Below are the code and all the weights of a small trained network. Each question names an input and a class and asks about switching units off, where a switched-off unit gives its printed mean instead of its output.

import numpy as np


def w(rows, s, z=0):
    codes = np.array(rows[::2]) - 128.0
    scale = np.full(codes.shape[1], s)
    scale[-1] = z or s
    return codes * scale


def f(y):
    return np.maximum(y, 0)


def log_softmax(a):
    a = a - a.max(-1, keepdims=True)
    return a - np.log(np.exp(a).sum(-1, keepdims=True))


def net(x, mask):
    res = np.array(x, float).reshape(1, 8) / 4 @ E
    y = f(res @ A[0][:, :-1].T + A[0][:, -1])
    res = res + np.where(mask, y, B[0][:, -1]) @ B[0][:, :-1]
    return log_softmax(res[-1] @ U[:, :-1].T + U[:, -1])


A, B = {}, {}
E = w([
[145,108,133,107,109,106,129,109,132],'x0',
[92,118,78,164,148,153,161,66,30],'x1',
[172,156,137,139,2,231,175,168,93],'x2',
[208,66,139,190,187,226,129,114,175],'x3',
[141,104,69,66,127,184,18,126,100],'x4',
[247,169,121,69,176,89,147,148,84],'x5',
[130,127,132,134,124,123,125,128,122],'x6',
[137,112,145,115,113,117,125,112,124],'x7',
],0.0089)
A[0] = w([
[55,61,163,178,74,132,107,116,145,73],'neuron 1',
[183,67,149,159,173,186,133,109,158,99],'neuron 2',
[86,80,151,166,103,95,194,145,155,114],'neuron 3',
[175,44,100,180,155,145,152,123,123,66],'neuron 4',
[215,157,169,91,165,117,125,161,64,88],'neuron 5',
[134,95,86,86,95,164,31,144,88,157],'neuron 6',
[144,174,132,121,45,209,172,132,111,83],'neuron 7',
[77,161,138,97,102,82,144,159,86,118],'neuron 8',
[183,142,148,129,173,91,223,153,86,136],'neuron 9',
[114,159,170,157,118,101,245,108,171,132],'neuron 10',
[110,118,82,134,167,153,193,85,21,86],'neuron 11',
[158,123,141,136,78,150,124,138,109,93],'neuron 12',
[160,114,185,96,128,116,120,68,85,167],'neuron 13',
[114,129,107,140,138,141,179,40,54,100],'neuron 14',
[95,141,132,136,120,153,138,92,157,247],'neuron 15',
[28,61,163,140,93,155,149,144,174,101],'neuron 16',
[94,121,111,129,240,51,86,67,176,99],'neuron 17',
[73,188,104,87,72,67,101,127,84,86],'neuron 18',
[150,158,167,116,154,115,111,217,155,164],'neuron 19',
[147,157,114,121,58,160,172,136,133,115],'neuron 20',
[153,162,182,96,97,120,97,191,232,82],'neuron 21',
],0.011)
B[0] = w([
[114,144,101,38,83,173,158,129,86,190],'neuron 1',
[85,53,182,110,191,123,202,204,133,206],'neuron 2',
[172,123,128,123,161,114,80,123,76,191],'neuron 3',
[70,114,183,98,179,92,178,159,143,172],'neuron 4',
[85,186,74,76,103,221,158,119,97,197],'neuron 5',
[200,119,135,171,209,112,67,126,75,230],'neuron 6',
[119,208,176,179,130,153,125,51,186,214],'neuron 7',
[172,99,157,149,187,160,223,174,179,193],'neuron 8',
[151,137,74,108,127,176,102,129,35,211],'neuron 9',
[193,99,161,112,222,94,35,103,77,229],'neuron 10',
[33,118,131,117,32,55,59,158,156,191],'neuron 11',
[135,140,171,175,102,148,139,101,120,162],'neuron 12',
[132,104,75,165,88,107,178,131,119,177],'neuron 13',
[51,93,157,143,32,48,96,191,147,185],'neuron 14',
[245,92,15,169,141,113,150,146,142,240],'neuron 15',
[99,159,60,55,91,196,147,122,57,206],'neuron 16',
[115,219,169,201,84,170,165,31,159,247],'neuron 17',
[116,74,188,128,254,165,181,177,148,201],'neuron 18',
[120,74,57,84,65,70,113,109,154,209],'neuron 19',
[164,188,174,178,142,79,152,93,170,194],'neuron 20',
[34,99,131,145,56,58,85,156,161,205],'neuron 21',
],0.0084,0.012)
U = w([
[103,204,196,176,97,169,138,34,172,96],'0',
[98,83,185,101,184,154,209,228,157,83],'1',
[100,165,46,45,87,187,143,137,61,143],'2',
[61,103,132,130,39,65,44,188,150,103],'3',
[157,118,46,172,119,118,149,145,124,255],'4',
[152,114,137,121,184,136,2,113,62,85],'5',
],0.01,0.0097)

Each question gives the input, the list of numbers given to net, and the class t.
The units are the neurons (one row each of A and B). Each row of codes is followed by its name. A weight is (code - 128) times the scale printed after its matrix; where a second scale follows, it is the last column's (A, B and U).
mask holds one flag per neuron, in row order. A switched-off neuron (its flag False) gives its mean, the last column of its row in B, instead of its output. The means were averaged over made-up inputs and are rounded, as every weight is.
A unit's drop is (log p(t) with every unit on - log p(t) with that unit switched off) / (log p(t) with every unit on - log p(t) with every unit switched off).
The circuit of an input: a set's keep is (log p(t) with only the set's units on - log p(t) with every unit switched off) / (log p(t) with every unit on - log p(t) with every unit switched off). Starting from the 12 units with the biggest drops (on a tie, the unit counted first), units are removed one at a time, each time the one whose removal leaves the highest keep (on an exact tie, the one counted first), for as long as the keep stays at least 0.8.
circuit, biggest first: the units of the circuit, biggest drop first
unit that matters most: the unit with the biggest drop
top k neurons: the k neurons with the biggest drops, biggest first
drop of u: that unit's drop, to one decimal
input [3,-2,2,-3,-7,-5,8,6], class 5: top 2 neurons : [neuron 10; neuron 3]
input [1,8,-1,1,1,-5,4,8], class 3: unit that matters most : neuron 14
input [-3,-4,3,-5,5,-3,1,8], class 4: top 3 neurons : [neuron 10; neuron 2; neuron 6]
input [-8,4,2,-1,1,-2,6,4], class 3: circuit, biggest first : [neuron 11; neuron 14]
input [1,7,6,-8,0,4,1,-3], class 1: top 3 neurons : [neuron 18; neuron 8; neuron 17]
input [-6,-1,6,-3,6,6,-6,-2], class 0: circuit, biggest first : [neuron 7; neuron 20]
input [-1,0,-4,-8,7,-4,-7,4], class 1: top 3 neurons : [neuron 18; neuron 8; neuron 10]
input [0,7,5,-1,-1,-5,3,4], class 3: top 3 neurons : [neuron 14; neuron 11; neuron 17]
input [-8,-7,-2,-2,-5,-2,0,6], class 3: top 3 neurons : [neuron 21; neuron 6; neuron 19]
input [-2,-6,8,4,-2,8,4,-6], class 0: top 2 neurons : [neuron 7; neuron 20]
input [0,4,4,5,-6,-8,2,-5], class 2: top 3 neurons : [neuron 16; neuron 1; neuron 6]
input [-4,1,2,3,-4,8,-8,8], class 2: top 2 neurons : [neuron 5; neuron 9]
input [3,4,-2,-4,-5,-2,6,-3], class 5: top 2 neurons : [neuron 10; neuron 3]
input [6,-5,-2,-5,3,7,-2,6], class 2: circuit, biggest first : [neuron 5]
input [-2,2,0,-1,0,-3,-3,1], class 2: top 2 neurons : [neuron 20; neuron 6]
input [5,-6,-4,3,-4,-6,3,6], class 2: circuit, biggest first : [neuron 16; neuron 1]
input [4,-4,8,-6,6,3,6,-5], class 0: drop of neuron 7 : 0.4
input [0,6,-4,-8,-2,-1,7,5], class 1: drop of neuron 8 : 0.3
input [-3,0,-5,-4,-6,-3,-6,0], class 5: drop of neuron 11 : 0.0
input [-4,0,-7,-1,-8,-8,-7,-1], class 2: unit that matters most : neuron 16
